Each row of numbers belongs to one of the things below and depends on some of the facts about them. Some rows are named. Which thing is each other row?

How the things are related:
τ(troplen, plonem); τ(troplen, suler); τ(dezes, grufi); τ(dezes, peful)
τ(dezes, tebades); τ(risik, skevuflin); τ(risik, bresta); τ(risik, fegrik)
τ(foma, mugo); τ(foma, dubigek); τ(guko, plonem); τ(gugror, tabra)
τ(gugror, drivone); τ(gugror, tebades); τ(fleplun, tabra); τ(zetu, tesom)
τ(brarur, teskim); τ(brarur, rozin); τ(mestus, drigi); τ(mestus, bifam)
τ(mestus, maflotom); τ(mestus, brosaron); τ(mestus, dribra); τ(gragro, dritin)
τ(fliflenul, treges); τ(stiru, rutroplu); τ(stiru, fufla); τ(plamamin, lesos)
τ(plamamin, buzek); τ(plamamin, drekir); τ(plamamin, fitek); τ(plamamin, bibom)
τ(grafo, rusom); τ(grafo, floske); τ(plakli, brudin); τ(plakli, mebrak)
τ(fleskel, tuder); τ(fleskel, milok); τ(fleskel, stati); τ(fleskel, trotra)
τ(faskam, drigre); τ(faskam, fefem); τ(faskam, gizedun); τ(stufestas, nebru)
τ(kagribe, tuvek); τ(kagribe, vogrek); τ(kagribe, gragur); τ(kagribe, sadus)
τ(flipla, zigrak); τ(vadru, pimer); τ(vadru, piza); τ(vadru, kliklir)
τ(vadru, skufak); τ(vipal, doklomek); τ(vipal, skarol); τ(vipal, stuse)
τ(vipal, flatega); τ(fosis, suler); τ(fosis, skufak); τ(ziskastok, zatro)
τ(ziskastok, festekul); τ(ziskastok, buli); τ(ziskastok, guvatran); τ(kidrimuk, kliklir)
τ(segruba, stuse); τ(tudrek, metrus); τ(tudrek, dritin); τ(tudrek, defla)
τ(loskin, piza); τ(loskin, skopla); τ(brodrok, zado); τ(brodrok, moklir)
τ(brodrok, rusom); τ(dopi, maflotom); τ(dopi, biflal); τ(lavan, domo)
τ(puplan, nobreflok); τ(puplan, flupal); τ(puplan, klinul); τ(puplan, tukaskek)
τ(muplum, drigre); τ(subrobrem, zatro); τ(subrobrem, mugo); τ(subrobrem, vazik)
τ(subrobrem, buli); τ(subrobrem, pluzi); τ(papo, festekul); Λ(brugrer, fitek)
Λ(klinul, vadru); Λ(pletro, farin); Λ(pluston, grafo); Λ(nirun, grufi)
Λ(troplen, milok); Λ(maflotom, gragro); Λ(metrus, grafo); Λ(dezes, sadus)
Λ(risik, zatro); Λ(piza, vadru); Λ(poklam, dopi); Λ(foma, farin)
Λ(skarol, vutifos); Λ(guko, bifam); Λ(gugror, klimi); Λ(buzek, zatro)
Λ(fleplun, skanu); Λ(zetu, brosaron); Λ(kebrus, stiru); Λ(stikler, vutifos)
Λ(mestus, zatro); Λ(tukaskek, skanu); Λ(fliflenul, plosotros); Λ(drunoku, brarur)
Λ(grutur, skevuflin); Λ(kemes, plosotros); Λ(festekul, dribra); Λ(drivone, suler)
Λ(berezil, domur); Λ(mebrak, vadru); Λ(guvatran, vutifos); Λ(vogrek, milok)
Λ(gizedun, dribra); Λ(treges, zatro); Λ(venem, bifam); Λ(nobreflok, fitek)
Λ(trugre, skanu); Λ(zistas, festete); Λ(bresta, dopi); Λ(stuse, brarur)
Λ(peplus, domo); Λ(rutroplu, flupal); Λ(pimer, dribra); Λ(gomam, suler)
Λ(vopem, zigrak); Λ(trotra, stiru); Λ(fefem, dopi); Λ(tuder, domo)
Λ(plakli, milok); Λ(fleskel, domo); Λ(fuzus, zoski); Λ(floske, milok)
Λ(lofe, zatro); Λ(skopla, tabra); Λ(dubigek, vadru); Λ(defla, flupal)
Λ(dritin, rusom); Λ(gimi, tranik); Λ(moklir, grafo); Λ(fufla, sadus)
Λ(faskam, domur); Λ(stufestas, brilomom); Λ(skufak, skevuflin); Λ(kagribe, zatro)
Λ(vazik, stiru); Λ(nebru, flupal); Λ(tuvek, klimi); Λ(doklomek, suler)
Λ(tesom, grufi); Λ(flipla, gaklun); Λ(buli, dribra); Λ(kliklir, farin)
Λ(tebades, bebre); Λ(vipal, tranik); Λ(fegrik, stati); Λ(biflal, lesos)
Λ(koplel, rekli); Λ(fosis, bifam); Λ(kidrimuk, farin); Λ(teskim, skanu)
Λ(segruba, fitek); Λ(mugo, vadru); Λ(gragur, brarur); Λ(pluzi, suler)
Λ(tudrek, farin); Λ(bibom, rekli); Λ(loskin, festete); Λ(brodrok, dopi)
Λ(drekir, vadru); Λ(rozin, milok); Λ(zado, zigrak); Λ(flatega, skanu)
Λ(lavan, flupal); Λ(muplum, brarur); Λ(drigre, gaklun); Λ(sato, gaklun)
Λ(peful, domur); Λ(plonem, suler); Λ(brudin, suler); Λ(subrobrem, zoski)
Λ(papo, grufi)

Some things and their rows:
muplum: [ -8  -6  13   1  -4   1  -3   4  -2   0 -10  -8  -2  12   1   4  -4   2
   0  -3  -5  -7  -3   0   3  -2  -7  -1  -7  -2   6]
fleskel: [-13  -7  16  -1  -4   4  -2   4  -6  -1 -17  -9  -2  15   3   4  -2   1
   3  -1   0   0  -1   0   4  -2  -8   0  -9  -3   8]
peplus: [  1   5   1   6  -5  -8 -11   0   5  -1   4  -3   0  -1   1   8   5  -1
   3  10   1   7   3  -2   1  -4  10   3  -3  -7   5]
kliklir: [ 16  -6 -17   4   1 -18 -12 -10   8  -2   1  -2 -21   5  -4  -5  12 -14
 -13   8   5 -18   9   0  -4  -3  -3   1  -6 -13  11]
foma: [ 14  -1 -14   6  -8 -18  -3   5  -3  -8  12  -9 -10  11   3   8  15 -16
  -4  13  12  -8  10   4   1   1  -7  -7  -8 -12  18]
brugrer: [ -4  -4   8   2  -3   2  -3   4   1   1  -2  -7  -4   9  -3   3  -3   2
  -2  -5  -7 -11  -6   0   1  -1  -5  -3  -4  -1   3]
segruba: [-11 -10   3  -8  -1  -2 -12   6   0  -2 -11  -5   9   1   5   6   1  12
   9   9   4  -5   5   4   2 -11  -8  -1  -2   9   1]
tesom: [  0  -3   5   4  -2   1  -3   4   4   2   5  -5  -3   6  -5   1  -5   2
  -4  -6  -9 -15  -9  -1   1  -1  -4  -4  -2   1   2]
pluzi: [-19   2  -9   4   2  18   7   7   7  -5  38  -5 -19   9 -15  18  10 -18
   2  -1  10 -19 -16   6   0  11  -3   5   3  -4  -5]
gimi: [  1   5   1   6  -5  -7 -11   0   5  -2   4  -3   0  -2   1   8   5  -2
   3  10   2   7   2  -1   1  -4   9   3  -3  -7   5]
piza: [-16   0 -15  -5   8  -9 -10 -18   1  -4 -19   6 -23 -19 -16  -7   3  12
  11   8  -2 -19   7 -12  -3 -14   4 -18   3  -1 -10]
mestus: [ -7   3  17   0  -5   3 -11   2  -4   9 -23  -9   2 -35   2   5  13 -14
 -17  10   8  26   8   6   1  10  17 -13 -14   3  -6]
zado: [  4   5   1   8  -4  -7 -12   0   8  -1  11  -1   4  -4   1   3   3   2
   3  10   2  -2  -2  -1   1  -8  10   4  -1  -3   4]
gragro: [ -1   0  -8 -12   7   1  18   0  -9  -1 -15   9  12  -3   7 -14  -2   9
   6   4  10  16  10   5  -2   3  -8   6   6   8  -7]
bebre: [  8   6   0  -3   6   7  19  -3  -7   1 -10   5   3   7   6 -16  -7  -2
  -4 -21   6   3   2   4  -1   8  -7   8   6   5  -6]
lesos: [  4   6  -6   9   3 -11  19  -5  -1   3  15  12  10 -19   5 -18  -4  -5
  -2   7   6  25   5  -7  -2   8  11   9   7 -12  10]
grafo: [ -2  -2  -5 -12   7   1  18   1 -10  -1 -18   8  13   1   7 -13  -3  10
   7   4  10  17  11   5  -2   1 -10   7   6   8  -6]

Name these rows:
No name comes twice in this set of rows, the named rows included.
[  6   5 -16 -13   2  12  19   6 -11  -6 -13   6  -2  -2   6   0   9  -1
  10   8  13  20  12   5   0   8 -17   2   7   9  -6] => ziskastok
[-20 -11  -1  -5   9   7 -12   6   9  -2  33   2   7   1   0  14   6  10
   7   8  11 -18 -12   7  -2  -4   3   8   2   5  -8] => doklomek
[-15 -12   8 -10  -1   0 -12   6  -3  -3 -18  -7  10   5   6   7   2  12
  10  10   8   1   7   4   3 -12  -9   0  -6   9   2] => vipal
[ 13  -5  -9   8  -5 -18  -9  -1   5  -5  16  -7   1   8   4  -4  12  -5
 -11  12   9 -14   7   4  -2  -3   1  -3  -8 -13  16] => pletro
[-19   2  -8   4   8  -4 -12  -2  10  -1  31   6 -18   1 -12  16  10 -17
   2   6  10 -10  -8   4  -3   7  13  10   0 -12  -7] => plonem
[  6  -8  -2   6  -6 -18  -9  -1  -1  -6  -1  -9   3  13   6  -2  13  -5
  -6  12  11  -5   9   4   0  -4  -1  -1 -11 -14  18] => tudrek

The same things again, as new rows of numbers:
Some rows with their names:
dritin: [  7  -2  17   5  -6 -11  -4   8   1   4   2   6   5  16  10  -3  -8  -5
  15  -8  -5  -6   4   4  -2  -9  -4   3   2  14  -5  -6   4   5   1   1]
brarur: [  0  11  17 -20   5 -10   5   3  -7   4   9  -4  -8  -4  16  11  -7  -2
   3 -11   1  -5   3  -5   3   8 -15 -10  -2  13   1  -1  16  13  -3  -7]
grutur: [  7  -1  15   9  -5 -11  -2   9  -1   5   3   9   4  11  10  -2  -2  -5
  14  -7  -5  -5   3   1  -2  -9  -4   5   3  14  -5  -6   5   6   1  -1]
brosaron: [ -1  15  18 -43   5  -9  -4   1  -7  -2   8  -4  -8   9  16  10 -16  -2
   7  -7   1  -6   5  -7  -2  -1 -16  -2   5  10   1   3  16  13   1  -6]
pluzi: [  0 -14  11   8  -7  -7 -13  11   3   7   9   7  -2  22   7  15  -1  -2
  14  -2  -6  -3   6   6  -5  -9   3  -9  15   9  -5  -1   8   6   0   6]
plonem: [  3 -11  11   2  -7  -9 -13  12   4   7   7   8   2  23   7  15   1  -3
  11  -1  -6  -6   0   6  -5  -9   1  -7  14   9  -7   1   7   9   2   7]
puplan: [  0  12  14 -34   4  -8   5   4  -7   1   9  -4  -9  -5  15   8 -11   0
   3  -5   1  -6   1  -4   1  10 -14   2  -2  10   4   2  16  13  -3  -8]
fufla: [  7  -1  16   7  -6 -11  -3   8   1   5   2   7   4  15  10  -2  -5  -5
  15  -8  -5  -6   4   3  -2  -9  -4   4   3  15  -5  -6   4   5   1   1]
gizedun: [  7  -4  18   8  -6 -13  -1   8   0   6   4   5   5  15  12  -1  -3  -6
  14 -11  -4  -6   5   3   1  -9  -6  -4   1  15  -6  -7   5   6   1   0]
poklam: [  7  -3  17   9  -4 -12   0   9  -1   6   5   7   5  13  11   0   0  -6
  13 -11  -4  -5   4   1   1  -9  -6  -2   2  15  -6  -7   5   6   1  -1]
rutroplu: [  7  -3  18   8  -5 -12  -2   8   0   6   5   5   5  17  12   0  -2  -6
  14 -11  -4  -5   4   2   1  -9  -6  -3   2  16  -6  -7   5   6   1   0]
floske: [ -1  -9  13 -30  -3  -8   6  13   1   6  -2  14   4  17   7  -7  -7  -3
  22  -7  -6  -7   6  -3   2  -4  -9  11   9  15  -4   0   3   2   3  -9]
milok: [ -2   7  13 -50   6  -6   7   9  -3   0  -2  -4  -9   7   8  -7 -14   1
  15  -5   0  -7   6  -8   3  18 -17   9   7  15   3   3  14   6   3  -9]
dubigek: [  1  -8  20  10  -7  -9 -12  10  -6  -4   4   7   5  -4  11   0 -11  -2
   7  -2  -6  -4  -2   0   2  -8   0   6   8   9   6  -4   3   2  -1   7]
vipal: [ 8  4 20  9 -5 -7  2  7 -2  7  0  6  3 -2  8 -6  3 -6 12 -9 -5 -2 -2  2
  0 -9 -1  6  8 13 -2 -6 10  7 -3  5]
peful: [  9   6  13   9  -5 -10  -3  10   3   5   4   0   5  20  11   0  -2  -6
  17  -9  -3  -3   2  -2  -4  -7   0  -6   0  17  -4  -6   3   4   0  -6]
trugre: [ 11   7  11  10  -4  -8   6   3   4  -3  -2   8  -7   1  10  -7  -7  -2
  19 -12  -6  -7   2   1  -5  -9  -7   8   8  16  -6  -2   4  11  -1  11]

Rows to name:
No name comes twice in this set of rows, the named rows included.
[ -1  14  20 -34   5 -12  -2   1  -7   1   9  -4  -7  11  16  12 -14  -3
   6 -13   1  -4   5  -7   1  -3 -17 -12   4  12  -2   2  16  13   1  -6] => dribra
[  0   6  20  10  -7 -11 -12   1  -6  -4   8  14   4  -4  13  -3  -4  -3
   4  -1  -6  -6  -4  -2   2  -2   0  11  -1   9   4  -3   3   2   2   8] => drekir
[  9   7  12   9  -5 -10  -4  10   4   4   3  -2   5  21  11   0  -5  -6
  18  -8  -2  -3   1  -2  -5  -6   0  -7   0  17  -3  -5   3   4   0  -6] => tebades
[  7   2  21   6  -7  -7  -3   5   2   6  -1   0   5  11  10  -6   2  -6
  14 -11  -5  -2   1   4   0  -9  -2   0   8  16  -5  -5   5   6  -1   8] => skarol
[  0   9  17 -47  -2 -11   2   3  -5  -1   8  -4  -8   1  16   9 -17   0
   3  -6   1  -7   5   1   1  14 -15  -5  -3  12   1   2  15  13  -2  -7] => rusom
[ -1  14  12 -15   5  -8   5   1  -7   2  10  -3  -9  -5  15   7  -4  -1
   3  -3   1  -6   0  -6   1  15 -13  10  -4  12   1   2  16  13  -1  -7] => plamamin
[  1   6  14   9  -6 -11  -2   1   1   5   8  14   3  15  12  -3  -1  -5
   9  -5  -6  -5   4   1  -2  -8  -4  10  -2  17  -7  -6   4   4   2   2] => bibom
[  6   0  21   6  -7  -8  -3   5   3   7   0  -2   5  15  12  -6   2  -6
  13 -13  -5  -1   2   4   1  -9  -3  -7   6  18  -6  -6   6   6  -1   8] => stuse
[  8   2  20   8  -6  -7   0   6   0   7   0   4   4   2   9  -6   2  -6
  13 -10  -5  -2   0   2   0  -9  -2   4   7  14  -4  -6   7   6  -2   6] => segruba
[ -1  15  19 -20   7 -11   2   2  -7   2   9  -4  -8  -1  16  12  -8  -4
   5 -12   1  -4   4  -8   1  -4 -17  -9   3  10   1   1  16  13  -1  -7] => dopi
[ -1  -8  11 -18   5  -7   6  13  -2   4  -2  16   3  14   7  -7   2  -5
  21  -3  -6  -7   2  -7   3  -7 -15  15  12  19  -4   1   4   3   3  -9] => troplen
[ -2  14  14 -34   0  -8   2   1  -4   0  10  -4  -9   1  16   7 -14   0
   3  -4   0  -6   3  -3   1  16 -14   5  -4  15  -2   2  15  13   0  -5] => lesos
[ -1  16  21 -49   7  -6   6   3  -7  -4  10  -4  -9  23   8   3 -17   0
   4  -1   0  -1   6   6  -6  17 -14   4  -4  14   5  -7  15  13  -5   4] => zatro
[  0 -11  19   9  -7  -9 -13  10  -6  -4   4   6   5  -2  11   0 -13  -2
   7  -3  -6  -3   0   2   2  -8   0   5   9   9   6  -5   3   2  -2   8] => mugo

Now the same things, written a new way:
Named rows:
farin: [ -2 -14  -8  -4   0  16   8 -15 -20  24 -13  25   9 -21   0]
flipla: [ -2 -19  -7  -6  11   2   6   1 -15   0   3 -22   9   5   8]
plosotros: [ -7  -7  -2   0  -5   3   0   2 -14  16  -4   3  12 -18  -4]
rutroplu: [ 11  14  -7  -3  11   9  -7  15 -11  17  -4   6   0  10   4]
grafo: [ -3  -4  -2   0  -1  -5   7  11 -12  16  -1   6  21 -19   1]
gugror: [ -1 -12  -9   5   5   1   0  10 -16 -13  -9  -6   3  -9  12]
tabra: [ -7  -3  -1  -1  -6   6   0   6 -15  10  -4  12   7 -14  -5]
skopla: [  0   1  -1  -3   7   3  -1   7 -13  -9  -7  13  -3  -6   5]
faskam: [  1 -13  -4   3   7  -3  -2  -7 -13   5  -4  -7   2  -9   6]
kagribe: [ -5 -11 -17 -19  -2 -21   5  23 -13  12 -22 -22   3   8  13]
treges: [ -6 -12 -10 -22  -2 -13  -2  13 -13  -6 -38  -2   0  14   6]
ziskastok: [ -7 -11  -1   0  -6  -1   2  -3 -13  16  -8   0  21 -21  -3]
guvatran: [  2   2   3  -9  13   3  -1   2 -10  -2  -9  14   3  -3   4]
zatro: [-11  -9  -2 -20  -9 -17   3   6 -10  26 -20   9   7  -2  -8]
buzek: [ -6 -11  -7 -22   1 -18   1  11 -12   0 -27   3  -6  11   5]
kemes: [  0  -4  -4  -3   8   1   0   6 -13  -3  -7   1   2  -7   7]
tebades: [  0   0  -3  -4   8   5  -1   9 -13 -11  -7  11  -3  -4   5]

Name these rows:
No name comes twice in this set of rows, the named rows included.
[-14   4 -11 -14  13   8  -5  16 -15  16  -7 -53   3 -27  18] => stufestas
[  1   1 -11   3 -10   5  -2   8 -15  31  -3  -8  19 -10   0] => stiru
[ -7 -16 -16 -11  -3 -24   1  16 -14  11 -22 -20  -7  -1  12] => mestus
[ -6 -16 -11 -17   0 -22   3  15 -12   4 -23  -7  -5   7   7] => lofe
[ -1 -12  -9  -1   4   7  -4   3 -16 -17 -24 -10  14  -5  12] => fliflenul

